Below are the code and all the weights of a small trained network. Each question names an input and a target symbol and asks about switching units off, where a switched-off unit gives its printed mean instead of its output.

import numpy as np


def w(rows, s, z=0):
    codes = np.array(rows[::2]) - 128.0
    scale = np.full(codes.shape[1], s)
    scale[-1] = z or s
    return codes * scale


def f(y):
    return np.maximum(y, 0)


def softmax(a):
    e = np.exp(a - a.max(-1, keepdims=True))
    return e / e.sum(-1, keepdims=True)


def log_softmax(a):
    a = a - a.max(-1, keepdims=True)
    return a - np.log(np.exp(a).sum(-1, keepdims=True))


def net(x, mask):
    ids = ['ΘΣΦαβγζημξτψω'.index(c) for c in x.split()]
    T = len(ids)
    res = E[ids] + P[:T]
    u = 0
    for l in range(2):
        q, k, v = (res @ M[l].T for M in (Q, K, V))
        z = softmax(np.where(np.tri(T) > 0, q @ k.T / 4**0.5, -1e9)) @ v
        res = res + np.where(mask[u], z, O[l][:, -1]) @ O[l][:, :-1]
        u += 1
        y = f(res @ A[l][:, :-1].T + A[l][:, -1])
        res = res + np.where(mask[u : u + 8], y, B[l][:, -1]) @ B[l][:, :-1]
        u += 8
    return log_softmax(res[-1] @ U[:, :-1].T + U[:, -1])


Q, K, V, O, A, B = {}, {}, {}, {}, {}, {}
E = w([
[159,117,108,115,114,162,129,134,46,102],'Θ',
[92,85,92,85,108,160,68,112,70,194],'Σ',
[113,57,31,124,99,153,69,73,120,221],'Φ',
[136,143,105,131,165,135,224,159,128,95],'α',
[159,120,181,104,75,119,172,104,174,152],'β',
[148,58,140,126,109,132,158,94,68,129],'γ',
[137,65,153,130,130,115,169,67,141,138],'ζ',
[102,91,211,84,144,120,77,48,84,121],'η',
[79,158,145,105,128,143,97,93,160,140],'μ',
[153,153,235,94,25,141,109,91,158,125],'ξ',
[136,133,119,139,2,157,91,138,188,134],'τ',
[110,140,45,184,139,128,67,93,171,181],'ψ',
[193,41,112,196,16,147,154,117,135,101],'ω',
],0.019)
P = w([
[162,145,91,49,124,66,161,84,118,150],'0',
[177,88,88,94,144,93,48,212,165,161],'1',
[119,133,113,121,187,212,120,112,121,151],'2',
[90,96,69,87,113,85,130,109,91,51],'3',
[167,135,147,131,150,66,59,214,142,153],'4',
[135,192,109,190,184,133,113,62,71,195],'5',
[71,98,121,112,93,80,154,113,86,59],'6',
[138,80,180,156,101,94,73,212,157,163],'7',
[84,109,193,181,151,231,143,102,112,152],'8',
[64,95,141,155,53,63,158,104,74,91],'9',
[129,90,222,197,92,72,67,198,149,154],'10',
[97,156,176,253,110,132,120,42,67,232],'11',
[38,68,188,173,16,60,169,103,85,91],'12',
[168,93,130,136,131,94,54,216,159,154],'13',
],0.014)
Q[0] = w([
[71,177,231,184,221,81,132,213,137,49],'0.h1',
[66,77,28,117,92,115,74,47,181,134],'0.h1',
[196,78,81,95,102,102,131,164,57,255],'0.h1',
[55,117,211,56,145,171,108,179,137,151],'0.h1',
],0.0057)
K[0] = w([
[104,104,82,110,69,38,119,131,35,125],'0.h1',
[13,169,219,111,108,164,156,196,184,158],'0.h1',
[166,3,132,164,127,197,162,156,168,136],'0.h1',
[101,108,112,65,156,100,170,104,197,28],'0.h1',
],0.005)
V[0] = w([
[135,135,178,160,153,139,148,225,101,254],'0.h1',
[23,104,136,189,32,75,151,145,38,189],'0.h1',
[88,95,173,182,141,122,108,122,185,94],'0.h1',
[200,72,173,129,192,205,91,127,171,105],'0.h1',
],0.0049)
O[0] = w([
[127,218,180,127,196,123,91,126,101,3,2],'0.h1',
[113,101,127,110,69,120,111,144,156,102,208],'0.h1',
[92,160,135,154,174,102,114,107,112,65,105],'0.h1',
[120,176,142,134,202,99,99,117,149,59,215],'0.h1',
],0.0047,0.00074)
A[0] = w([
[232,147,201,255,231,176,28,188,172,169,253],'0.n1',
[84,67,116,127,212,102,216,189,34,203,122],'0.n2',
[63,81,30,232,160,138,116,127,200,119,16],'0.n3',
[112,173,177,114,225,171,166,161,160,116,73],'0.n4',
[191,100,100,122,108,210,83,117,180,31,245],'0.n5',
[114,52,137,80,145,101,8,116,108,112,95],'0.n6',
[232,219,105,144,38,155,202,59,250,105,164],'0.n7',
[84,162,48,45,50,55,189,23,95,109,111],'0.n8',
],0.0067,0.0046)
B[0] = w([
[116,63,88,110,11,151,207,110,158,240,255],'0.n1',
[133,131,206,90,109,133,111,32,176,148,161],'0.n2',
[101,93,201,111,186,110,137,164,83,52,143],'0.n3',
[109,146,127,119,144,98,117,153,87,209,134],'0.n4',
[90,125,177,104,180,94,110,144,57,254,183],'0.n5',
[165,188,161,127,103,128,198,146,173,124,187],'0.n6',
[80,160,90,128,221,152,117,141,41,105,244],'0.n7',
[136,141,73,72,47,169,243,146,122,57,232],'0.n8',
],0.0087,0.0072)
Q[1] = w([
[250,191,112,182,113,93,117,96,157,185],'1.h1',
[21,143,91,103,71,138,200,46,98,14],'1.h1',
[167,102,130,91,119,84,101,193,154,121],'1.h1',
[124,191,89,183,114,50,95,77,82,126],'1.h1',
],0.02)
K[1] = w([
[116,95,146,10,172,249,152,161,170,144],'1.h1',
[15,122,217,239,48,149,140,159,151,117],'1.h1',
[128,117,102,70,117,41,108,155,112,149],'1.h1',
[89,24,178,142,177,200,88,194,161,65],'1.h1',
],0.016)
V[1] = w([
[152,58,63,154,67,182,66,170,20,134],'1.h1',
[230,120,188,148,134,144,143,159,43,117],'1.h1',
[177,127,177,65,97,147,60,49,138,102],'1.h1',
[99,253,173,118,81,177,100,188,119,134],'1.h1',
],0.017)
O[1] = w([
[184,1,96,72,146,204,72,60,144,96,179],'1.h1',
[96,118,159,91,94,160,157,151,229,63,50],'1.h1',
[175,207,117,164,142,240,160,185,89,88,173],'1.h1',
[125,63,87,94,246,151,169,231,99,173,4],'1.h1',
],0.011,0.0046)
A[1] = w([
[172,168,146,174,82,42,81,155,121,101,96],'1.n1',
[114,182,121,162,131,184,166,64,87,124,147],'1.n2',
[138,191,186,247,202,96,67,95,126,161,142],'1.n3',
[61,138,135,186,228,156,87,31,61,131,55],'1.n4',
[95,122,111,70,100,92,127,75,98,74,68],'1.n5',
[163,111,147,161,126,58,112,211,167,163,4],'1.n6',
[59,177,110,159,162,176,191,96,79,77,162],'1.n7',
[157,135,157,173,205,227,86,87,100,189,35],'1.n8',
],0.013,0.0037)
B[1] = w([
[144,124,63,100,228,149,112,77,134,124,220],'1.n1',
[218,158,163,138,121,86,116,200,164,182,253],'1.n2',
[59,84,53,113,53,157,139,191,98,116,203],'1.n3',
[150,165,159,73,179,199,56,152,107,110,183],'1.n4',
[111,127,97,183,128,130,131,182,75,124,217],'1.n5',
[123,160,153,108,115,132,88,124,91,49,160],'1.n6',
[7,116,161,121,107,140,105,59,186,107,221],'1.n7',
[104,118,112,169,161,67,200,81,167,84,194],'1.n8',
],0.015,0.023)
U = w([
[208,159,142,121,144,174,82,126,130,70,151],'Θ',
[181,172,75,98,113,162,150,58,127,115,154],'Σ',
[152,147,102,171,142,143,176,104,117,145,85],'Φ',
[123,98,121,145,153,39,82,157,163,155,29],'α',
[124,167,102,130,97,107,176,99,62,135,138],'β',
[162,159,128,132,111,162,87,168,133,89,94],'γ',
[154,171,112,170,151,102,73,63,129,95,127],'ζ',
[161,128,159,67,111,44,47,115,160,56,155],'η',
[143,138,168,136,153,166,116,73,83,255,255],'μ',
[165,148,123,80,138,210,98,61,142,81,96],'ξ',
[163,107,138,127,190,128,109,224,131,121,116],'τ',
[153,189,118,121,138,170,78,63,79,63,101],'ψ',
[151,119,117,156,125,138,70,110,134,86,67],'ω',
],0.0058,0.0076)

Each question gives the input, a string of symbols that net reads in full, and the target symbol t.
The units are the heads (4 rows each of Q, K, V and O) and the neurons (one row each of A and B). Each row of codes is followed by its name. A weight is (code - 128) times the scale printed after its matrix; where a second scale follows, it is the last column's (O, A, B and U).
mask holds one flag per unit, layer by layer, with each layer's heads first. A switched-off unit (its flag False) gives its mean, the last column of its rows in O or B, instead of its output. The means were averaged over made-up inputs and are rounded, as every weight is.
A unit's drop is (log p(t) with every unit on - log p(t) with that unit switched off) / (log p(t) with every unit on - log p(t) with every unit switched off).
The circuit of an input: a set's keep is (log p(t) with only the set's units on - log p(t) with every unit switched off) / (log p(t) with every unit on - log p(t) with every unit switched off). Starting from the 12 units with the biggest drops (on a tie, the unit counted first), units are removed one at a time, each time the one whose removal leaves the highest keep (on an exact tie, the one counted first), for as long as the keep stays at least 0.8.
units of the circuit, in order: the units of the circuit, biggest drop first
most important unit: the unit with the biggest drop
top k neurons: the k neurons with the biggest drops, biggest first
top k neurons in layer l: the k neurons of layer l with the biggest drops, biggest first
input β β μ β τ β τ μ ζ β β, target η: top 4 neurons in layer 1	[1.n6, 1.n5, 1.n1, 1.n3]
input η γ β β β, target γ: units of the circuit, in order	[1.h1, 1.n2, 1.n7]
input ξ ω ξ ξ ψ β α Θ, target τ: units of the circuit, in order	[1.h1]
input ξ β ζ ω γ τ μ ξ ξ η, target ξ: top 2 neurons in layer 0	[0.n8, 0.n1]
input τ β μ μ ω β, target τ: top 2 neurons	[1.n4, 1.n3]
input μ Θ Φ β Φ β β γ μ ζ ζ, target β: top 3 neurons	[0.n8, 0.n1, 1.n2]
input μ β β β μ η Φ ζ ω Φ τ ζ μ β, target β: units of the circuit, in order	[1.h1, 1.n3]
input Θ μ τ β Φ ζ, target ξ: top 3 neurons	[1.n4, 1.n2, 0.n6]
input β β β Φ β α β β β ζ, target ζ: top 2 neurons in layer 0	[0.n7, 0.n8]
input β μ ψ ψ β η ζ β μ ω μ μ μ μ, target η: units of the circuit, in order	[0.n7, 1.h1, 1.n6]
input Φ η ω ψ β γ α β β ζ ζ, target ζ: units of the circuit, in order	[1.n8, 1.h1]
input γ τ ξ η β β β ζ Σ γ β Θ ξ ζ, target Θ: top 4 neurons in layer 1	[1.n7, 1.n2, 1.n3, 1.n8]
input η α β ζ ω γ β Σ ζ ζ ζ, target γ: units of the circuit, in order	[1.h1, 1.n3, 0.n7]
input τ ξ μ ζ α η Σ γ, target α: units of the circuit, in order	[1.h1, 0.n7, 1.n8]
input ξ Σ β β η β β β ζ β β μ ζ ζ, target τ: top 2 neurons in layer 1	[1.n7, 1.n1]
input ζ ξ μ Σ Θ ζ β ζ β β ψ ω ξ ζ, target Σ: top 2 neurons	[1.n1, 1.n3]
input β ζ τ, target μ: most important unit	0.n5
input ξ Σ β β ξ τ β η ζ ξ, target ξ: top 2 neurons	[1.n2, 1.n7]
input β Σ Φ μ β Θ ω, target ω: units of the circuit, in order	[1.n5, 1.h1]
input Φ β ζ ω β ζ β μ β ζ, target μ: top 3 neurons	[0.n8, 0.n1, 0.n7]
input η ω ξ α ζ ζ ζ ζ ζ ζ Φ β Θ, target β: top 2 neurons in layer 1	[1.n2, 1.n4]
input ζ β τ Θ β ξ β, target ξ: top 2 neurons in layer 1	[1.n2, 1.n7]
input Φ Φ β ζ γ β γ, target γ: most important unit	0.n7
input ω Φ η, target ω: units of the circuit, in order	[1.n5, 1.h1, 0.n7]
input β β α η, target η: top 3 neurons in layer 1	[1.n7, 1.n2, 1.n5]
input η ζ μ β ζ β β ζ α μ ζ ψ, target β: units of the circuit, in order	[1.h1, 0.n2, 1.n3]
input Φ τ β ω β β η ζ β ζ ξ, target ζ: top 2 neurons in layer 1	[1.n8, 1.n3]
